Below is a small trained network, with its code and all its weights. Each question gives an input and a target symbol and asks what happens when units are switched off, that is, made to give their printed mean instead of their output.

import numpy as np


def w(rows, s, z=0):
    codes = np.array(rows[::2]) - 128.0
    scale = np.full(codes.shape[1], s)
    scale[-1] = z or s
    return codes * scale


def norm(h):
    return h / np.sqrt((h * h).mean(-1, keepdims=True) + 1e-5)


def f(y):
    return np.maximum(y, 0)


def softmax(a):
    e = np.exp(a - a.max(-1, keepdims=True))
    return e / e.sum(-1, keepdims=True)


def log_softmax(a):
    a = a - a.max(-1, keepdims=True)
    return a - np.log(np.exp(a).sum(-1, keepdims=True))


def net(x, mask):
    ids = ['Γδθμπτ'.index(c) for c in x.split()]
    T = len(ids)
    res = E[ids] + P[:T]
    u = 0
    for l in range(2):
        r = norm(res)
        for j in range(3):
            rows = slice(3 * j, 3 * j + 3)
            q, k, v = (r @ M[l][rows].T for M in (Q, K, V))
            z = softmax(np.where(np.tri(T) > 0, q @ k.T / 3**0.5, -1e9)) @ v
            o = O[l][rows]
            res = res + np.where(mask[u + j], z, o[:, -1]) @ o[:, :-1]
        u += 3
        y = f(norm(res) @ A[l][:, :-1].T + A[l][:, -1])
        res = res + np.where(mask[u : u + 4], y, B[l][:, -1]) @ B[l][:, :-1]
        u += 4
    return log_softmax(norm(res)[-1] @ U[:, :-1].T + U[:, -1])


Q, K, V, O, A, B = {}, {}, {}, {}, {}, {}
E = w([
[164,108,64,148,2,67,207,86],'Γ',
[90,92,98,230,189,170,185,104],'δ',
[146,110,51,120,101,156,174,232],'θ',
[128,91,127,99,161,61,76,127],'μ',
[157,149,39,105,220,143,190,70],'π',
[70,74,97,36,105,186,221,76],'τ',
],0.0094)
P = w([
[90,138,127,87,2,99,55,110],'0',
[132,107,193,203,128,116,185,96],'1',
[146,88,175,204,148,120,162,96],'2',
[134,87,137,179,157,117,171,103],'3',
[141,103,98,151,157,95,182,114],'4',
[140,67,107,158,181,119,161,101],'5',
[126,68,114,144,175,117,168,92],'6',
[137,75,98,138,172,102,195,107],'7',
[140,52,88,129,175,90,166,86],'8',
],0.0055)
Q[0] = w([
[171,20,6,186,185,34,226,114],'0.h0',
[197,83,31,109,151,91,125,176],'0.h0',
[101,249,232,152,63,219,25,212],'0.h0',
[187,170,146,191,66,106,110,189],'0.h1',
[134,59,47,174,158,84,182,123],'0.h1',
[190,159,84,61,65,71,124,116],'0.h1',
[88,44,113,114,122,141,167,111],'0.h2',
[114,57,70,89,172,143,198,87],'0.h2',
[110,142,146,108,60,165,164,96],'0.h2',
],0.012)
K[0] = w([
[170,53,74,86,239,5,86,120],'0.h0',
[242,146,89,41,189,47,81,185],'0.h0',
[153,219,146,173,64,255,150,174],'0.h0',
[119,91,126,209,64,74,109,201],'0.h1',
[216,197,59,92,159,108,73,91],'0.h1',
[88,75,134,48,73,14,54,171],'0.h1',
[112,125,85,55,133,99,84,124],'0.h2',
[112,135,134,57,132,78,61,100],'0.h2',
[105,129,139,155,178,145,192,69],'0.h2',
],0.0095)
V[0] = w([
[166,129,126,175,226,127,222,1],'0.h0',
[202,144,60,118,176,179,211,128],'0.h0',
[99,104,243,189,105,112,116,208],'0.h0',
[229,143,160,85,74,80,114,160],'0.h1',
[200,228,77,137,134,181,119,94],'0.h1',
[80,140,167,216,145,89,134,180],'0.h1',
[141,86,143,117,86,184,170,119],'0.h2',
[182,244,178,115,63,221,87,118],'0.h2',
[71,124,175,160,70,97,151,117],'0.h2',
],0.0067)
O[0] = w([
[247,125,73,87,93,229,170,19,254],'0.h0',
[156,134,226,157,34,210,67,144,158],'0.h0',
[38,253,58,156,92,65,199,215,55],'0.h0',
[113,72,226,189,76,124,119,157,62],'0.h1',
[238,164,177,129,78,27,184,141,159],'0.h1',
[161,67,27,153,155,173,134,148,82],'0.h1',
[53,191,185,163,121,140,99,124,122],'0.h2',
[104,138,199,233,173,83,170,81,8],'0.h2',
[98,138,49,165,137,136,55,122,128],'0.h2',
],0.0061,0.0089)
A[0] = w([
[96,147,60,121,62,153,95,243,128],'0.n0',
[203,169,97,179,93,175,145,85,180],'0.n1',
[84,253,115,190,235,103,159,151,19],'0.n2',
[213,174,252,138,107,137,206,83,1],'0.n3',
],0.0065,0.0052)
B[0] = w([
[181,86,186,111,148,117,239,131,166],'0.n0',
[96,110,97,146,96,121,159,174,254],'0.n1',
[144,116,254,68,53,62,161,90,136],'0.n2',
[239,36,56,98,62,154,169,53,170],'0.n3',
],0.0086,0.0075)
Q[1] = w([
[62,141,25,75,104,92,97,129],'1.h0',
[151,169,146,236,53,166,84,89],'1.h0',
[101,71,130,97,151,39,183,159],'1.h0',
[69,88,113,2,123,29,147,137],'1.h1',
[55,214,169,226,72,236,74,63],'1.h1',
[120,156,153,235,207,59,185,199],'1.h1',
[198,42,77,125,172,206,110,63],'1.h2',
[176,78,90,105,64,102,244,94],'1.h2',
[72,86,130,75,98,123,113,197],'1.h2',
],0.0091)
K[1] = w([
[57,205,104,162,94,108,53,78],'1.h0',
[213,163,136,143,83,141,223,70],'1.h0',
[40,117,158,140,112,82,64,150],'1.h0',
[39,140,255,90,89,41,17,140],'1.h1',
[159,158,22,129,81,241,212,44],'1.h1',
[42,75,104,198,173,155,179,183],'1.h1',
[193,194,120,80,138,109,108,99],'1.h2',
[156,227,119,150,87,143,67,121],'1.h2',
[94,130,38,106,134,168,137,149],'1.h2',
],0.0097)
V[1] = w([
[214,172,196,168,130,42,146,119],'1.h0',
[145,147,198,112,180,141,216,173],'1.h0',
[60,57,151,135,94,121,160,219],'1.h0',
[71,63,122,73,29,107,109,81],'1.h1',
[81,101,139,184,86,175,92,186],'1.h1',
[200,84,62,187,123,93,183,113],'1.h1',
[111,64,153,126,108,54,104,147],'1.h2',
[48,75,97,200,53,253,67,144],'1.h2',
[96,70,102,131,230,129,188,114],'1.h2',
],0.0081)
O[1] = w([
[217,156,156,130,2,70,134,126,45],'1.h0',
[179,198,181,49,149,52,170,137,94],'1.h0',
[86,133,215,121,115,119,80,212,148],'1.h0',
[41,201,138,206,12,76,50,69,253],'1.h1',
[84,108,132,126,78,81,134,234,67],'1.h1',
[112,37,35,210,115,70,99,156,233],'1.h1',
[107,62,62,139,134,189,80,156,57],'1.h2',
[25,252,69,120,161,10,171,251,101],'1.h2',
[95,63,176,131,92,105,71,187,179],'1.h2',
],0.007,0.005)
A[1] = w([
[250,128,166,180,106,182,168,57,2],'1.n0',
[87,181,93,158,148,85,158,194,74],'1.n1',
[107,179,200,178,107,116,101,145,66],'1.n2',
[144,169,187,135,117,120,185,186,17],'1.n3',
],0.012,0.0047)
B[1] = w([
[171,6,217,99,98,177,124,66,247],'1.n0',
[207,119,192,130,110,107,147,83,157],'1.n1',
[206,159,39,71,150,103,195,123,138],'1.n2',
[188,146,165,50,196,85,195,153,145],'1.n3',
],0.011,0.013)
U = w([
[118,141,94,145,17,26,140,108,4],'Γ',
[170,139,16,121,242,124,156,115,90],'δ',
[190,200,196,65,167,129,164,221,207],'θ',
[70,68,224,139,231,95,2,142,98],'μ',
[233,124,192,115,124,178,86,32,167],'π',
[35,251,219,92,153,173,166,54,144],'τ',
],0.0052,0.0032)

Each question gives the input, a string of symbols that net reads in full, and the target symbol t.
The units are the heads (3 rows each of Q, K, V and O) and the neurons (one row each of A and B). Each row of codes is followed by its name. A weight is (code - 128) times the scale printed after its matrix; where a second scale follows, it is the last column's (O, A, B and U).
mask holds one flag per unit, layer by layer, with each layer's heads first. A switched-off unit (its flag False) gives its mean, the last column of its rows in O or B, instead of its output. The means were averaged over made-up inputs and are rounded, as every weight is.
A unit's drop is (log p(t) with every unit on - log p(t) with that unit switched off) / (log p(t) with every unit on - log p(t) with every unit switched off).
The circuit of an input: a set's keep is (log p(t) with only the set's units on - log p(t) with every unit switched off) / (log p(t) with every unit on - log p(t) with every unit switched off). Starting from the 12 units with the biggest drops (on a tie, the unit counted first), units are removed one at a time, each time the one whose removal leaves the highest keep (on an exact tie, the one counted first), for as long as the keep stays at least 0.8.
units of the circuit, in order: the units of the circuit, biggest drop first
top k neurons: the k neurons with the biggest drops, biggest first
k most important neurons of layer l: the k neurons of layer l with the biggest drops, biggest first
drop when u is switched off: that unit's drop, to one decimal
input Γ τ Γ Γ Γ μ θ, target Γ: top 2 neurons	(1.n0, 1.n1)
input δ Γ Γ μ, target δ: units of the circuit, in order	(1.n0, 0.h0)
input μ π δ π π δ δ δ, target μ: units of the circuit, in order	(0.h0, 1.h0)
input θ π δ μ π π δ δ, target θ: units of the circuit, in order	(0.h0, 1.h0, 1.h1, 1.n0)
input θ μ τ Γ δ Γ μ, target μ: top 2 neurons	(0.n0, 1.n0)
input μ δ δ Γ δ π Γ, target μ: units of the circuit, in order	(0.h0, 0.h1, 1.h0)
input τ τ Γ μ μ, target μ: units of the circuit, in order	(0.h1, 1.h0, 0.h0)
input Γ π μ δ τ τ, target Γ: units of the circuit, in order	(0.h0, 1.h1, 1.n0)
input μ δ π θ, target μ: units of the circuit, in order	(0.h0, 0.h1, 1.h0)
input τ δ δ, target δ: units of the circuit, in order	(0.h1, 1.n0, 1.h2)
input δ μ θ δ δ δ π δ, target δ: units of the circuit, in order	(0.h0, 1.n0)
input θ μ θ, target θ: top neuron	(1.n0)
input θ θ μ, target θ: top 2 neurons	(1.n0, 1.n2)
input δ μ μ δ δ μ τ, target δ: units of the circuit, in order	(0.h1, 1.n0, 1.h0)
input θ μ θ τ, target θ: most important neuron of layer 0	(0.n2)
input τ δ Γ τ, target τ: top 2 neurons	(1.n0, 0.n1)
input δ δ μ π δ π Γ δ θ, target δ: units of the circuit, in order	(0.h0, 1.n0)
input Γ Γ μ δ δ π, target Γ: units of the circuit, in order	(0.h0, 1.h1, 0.h1)
input δ δ π δ μ δ π δ π, target δ: 2 most important neurons of layer 1	(1.n0, 1.n1)
input Γ δ δ δ δ μ δ δ, target Γ: most important neuron of layer 0	(0.n3)
input Γ π θ θ μ π, target Γ: drop when 0.h1 is switched off	0.2
input Γ δ δ μ, target Γ: drop when 1.n0 is switched off	0.1
input θ Γ π Γ μ τ, target θ: drop when 1.h1 is switched off	0.1
input τ δ Γ, target Γ: 2 most important neurons of layer 1	(1.n0, 1.n1)
input τ μ π δ Γ π, target τ: 2 most important neurons of layer 0	(0.n3, 0.n0)
